Each row has two labels, one from each of two sets.
-1 -6 -7 -8 2 2 -3 8 3 8 17 27 5 14 -6 4 8 -1 11 -7 -2 -2 -10 5 -14 -1
H sl
10 -6 4 -2 -22 15 -8 -3 3 3 19 27 -10 12 2 -2 5 -6 20 -2 -29 -11 -1 -9 -4 -6
V Sg
9 -6 -7 -4 0 12 -17 -31 2 11 2 24 7 9 2 13 4 -10 54 -3 -4 -1 -19 7 -11 -17
L Sg
8 -76 3 -8 -7 30 -5 10 -15 9 36 19 4 4 -9 25 30 7 25 -12 -16 2 -1 -5 -29 -19
G Sg
50 -6 14 -1 -17 5 -18 5 0 -9 19 29 -26 0 -4 4 3 -2 26 -6 -26 -16 -4 -10 5 -20
G Sg
11 -5 5 -2 -17 0 11 -4 -14 13 7 19 -6 -2 5 -30 7 -3 9 9 -15 -9 -4 -8 -5 -22
V Sg
7 6 4 8 -6 7 2 8 6 30 20 11 -14 -7 -1 -7 4 -6 -30 -7 -13 -11 -20 3 -2 -36
H pf
28 -3 -9 1 -5 11 -2 -4 10 0 -6 13 2 5 -3 3 11 -10 7 2 -3 -5 -6 -11 -11 -7
G Sg
29 -6 -8 -6 -7 5 -5 3 -19 -13 9 28 21 0 -11 -16 12 -15 15 -2 -22 -11 -23 -4 -12 -13
H mp
29 2 16 -23 -17 9 -17 -8 1 24 11 35 2 2 9 7 19 -14 27 8 -22 -6 -23 -6 -18 -8
H mp
-1 12 7 1 -20 11 -9 -10 -22 13 16 26 -7 12 12 1 6 -18 21 -3 -21 -9 -4 0 -8 -19
V Sg
3 4 3 -8 -19 2 8 25 1 30 2 -7 -8 -3 28 13 6 2 -2 -4 -5 3 3 -14 9 7
H Sg
44 19 -9 0 -1 9 -33 -1 -3 11 25 28 13 -8 -5 -30 -6 -9 24 16 -40 1 -21 4 -6 1
G mp
15 -5 16 -9 -15 16 -12 15 6 1 8 35 -32 0 10 8 6 -12 10 -13 -35 -5 -12 -8 -20 -10
H Sg
48 -13 -4 -4 -3 19 -2 4 7 10 19 21 31 7 6 9 8 -2 22 5 -10 -8 -13 -7 -1 -23
G Sg
43 2 8 -10 -5 18 -7 -8 -2 12 27 26 24 7 -2 1 15 14 20 -9 -11 -3 -18 3 -1 -5
Q Sg
5 3 2 1 -8 1 -9 0 -10 9 7 25 10 -2 0 0 18 -14 9 -5 -1 -6 -8 -1 -14 -30
G mp
4 10 0 4 -18 -3 -6 15 7 14 12 5 -4 -3 20 -14 2 -13 8 10 -32 -11 -5 -3 -14 -8
H mp
31 3 -4 -11 -1 -8 -5 18 14 12 6 31 -9 8 -4 4 6 -9 0 -9 -7 -8 -12 11 -20 -8
H sl
61 -19 4 13 3 64 -11 -25 -2 -24 35 86 16 25 -44 -6 -2 -24 37 -36 -3 -35 -27 10 -30 -31
G sl
20 3 1 -20 -6 25 -10 4 3 15 -23 57 -6 25 -10 25 19 -12 27 -31 -9 -12 -5 1 -32 -7
H Sg
20 1 7 7 -3 15 -1 -8 0 0 20 28 12 8 3 -12 7 5 16 1 -15 0 -26 3 -12 -6
Q mp
18 -20 7 4 -14 13 -10 5 0 -6 7 28 -14 19 -5 12 12 -8 18 -13 -7 -8 -10 -8 -2 -19
V Sg
43 0 2 16 -6 -6 -17 5 -8 3 31 18 -7 -5 14 -31 -12 -32 23 14 -51 -10 -32 -2 -8 -3
V mp
-9 1 20 7 -4 23 8 4 4 12 25 19 15 1 1 8 13 7 12 -31 -3 -1 -9 16 0 -16
G pf
5 -4 15 -15 -11 12 -6 11 1 21 -2 15 11 -5 -6 -6 10 -7 5 2 -15 -1 -31 -1 -9 -10
H Sg
34 -8 -9 5 2 8 -10 9 6 4 1 13 -24 13 2 3 17 -7 7 2 -10 -15 -2 -3 -3 2
H Sg

Each row has two labels, one from each of two sets.
3 -1 14 5 10 -5 -12 -23 -17 -20 -7 16 -8 24 -3 -7 -34 -13 9 5 -1 29 7 -9 -12 5
E W
2 -5 12 20 -7 2 -13 -5 -12 4 -26 19 -1 2 13 3 -13 3 -8 16 8 6 1 -5 11 7
X W
0 -8 -36 9 4 -13 9 17 1 -27 -13 8 -2 17 -4 -21 14 0 -1 -19 10 -9 -17 -14 1 17
X U
-3 -9 -2 -12 -8 -9 3 -4 11 1 -1 -23 -19 -31 -12 4 7 14 18 6 5 5 15 -1 -7 19
C U
-13 0 -13 15 5 -15 7 -4 20 4 -4 -7 7 28 -10 -12 13 -7 4 -13 -3 -2 -12 -1 -20 15
Y U
-1 -25 11 -6 6 0 -9 -21 2 2 0 19 4 24 -3 -13 -7 -1 9 -8 9 1 -18 7 5 14
T W
-5 3 28 23 -6 2 -9 8 -5 -8 1 -17 -3 20 2 -1 -6 -2 3 -1 10 -4 2 -4 13 -11
X U
-8 -5 10 -6 -1 -3 -7 -46 -1 29 0 10 -7 -28 0 15 -16 10 13 11 5 15 3 -1 -3 13
T U
0 -5 -22 -1 7 -22 20 69 -5 -57 -19 48 9 30 12 -21 33 -19 -1 -56 6 -45 5 3 -28 27
E U
-13 -10 9 15 -7 -9 3 -26 -2 5 2 -12 -3 -14 0 11 -14 13 6 18 -5 11 -5 -13 14 -7
C U
-2 2 15 -24 7 -3 -3 -8 -9 19 -1 6 1 12 -11 -10 5 3 9 -10 5 7 2 5 -15 18
Y W
7 -7 -1 20 3 10 -10 -1 1 -12 -11 19 -2 -5 -1 -7 -13 -9 9 -7 -8 11 2 -7 -5 5
E U
-14 -4 -3 2 0 -4 12 -1 2 -9 0 10 -14 -14 -4 3 -8 7 0 -4 0 -10 6 6 0 9
C U
2 -2 -12 -10 5 -19 16 43 -10 -30 0 15 -3 9 3 -5 8 -7 -2 -31 10 -37 -6 -2 -7 6
T W
-9 2 36 5 3 5 -5 -60 9 24 2 -6 -7 4 -17 9 -28 26 6 26 0 19 9 -3 -3 -15
T W
5 -5 1 15 13 -13 5 8 2 -7 2 4 5 -17 -1 7 -9 -10 11 4 -1 -13 1 -9 -2 -14
C U
-7 -7 5 -28 -8 -18 10 40 -3 -38 -25 -34 -10 39 -3 -33 25 10 -4 -23 7 -17 -15 5 -4 16
X U
-4 2 17 0 2 -5 3 -11 -17 -11 -4 -3 -3 10 -4 -7 -9 2 22 -17 -22 1 9 -8 17 3
Y U
5 -12 13 11 9 2 3 -32 -6 11 13 20 6 -24 3 24 -22 0 13 4 -3 7 13 5 -5 -11
T W
-4 5 -10 -21 4 -12 20 19 5 -38 -8 -2 -19 10 7 2 10 9 21 -33 13 -5 0 10 -17 10
C U
-13 -9 11 0 -10 -2 -7 -24 4 -21 9 1 -10 0 -20 -1 -9 7 12 -3 -5 22 -9 -1 8 21
E U
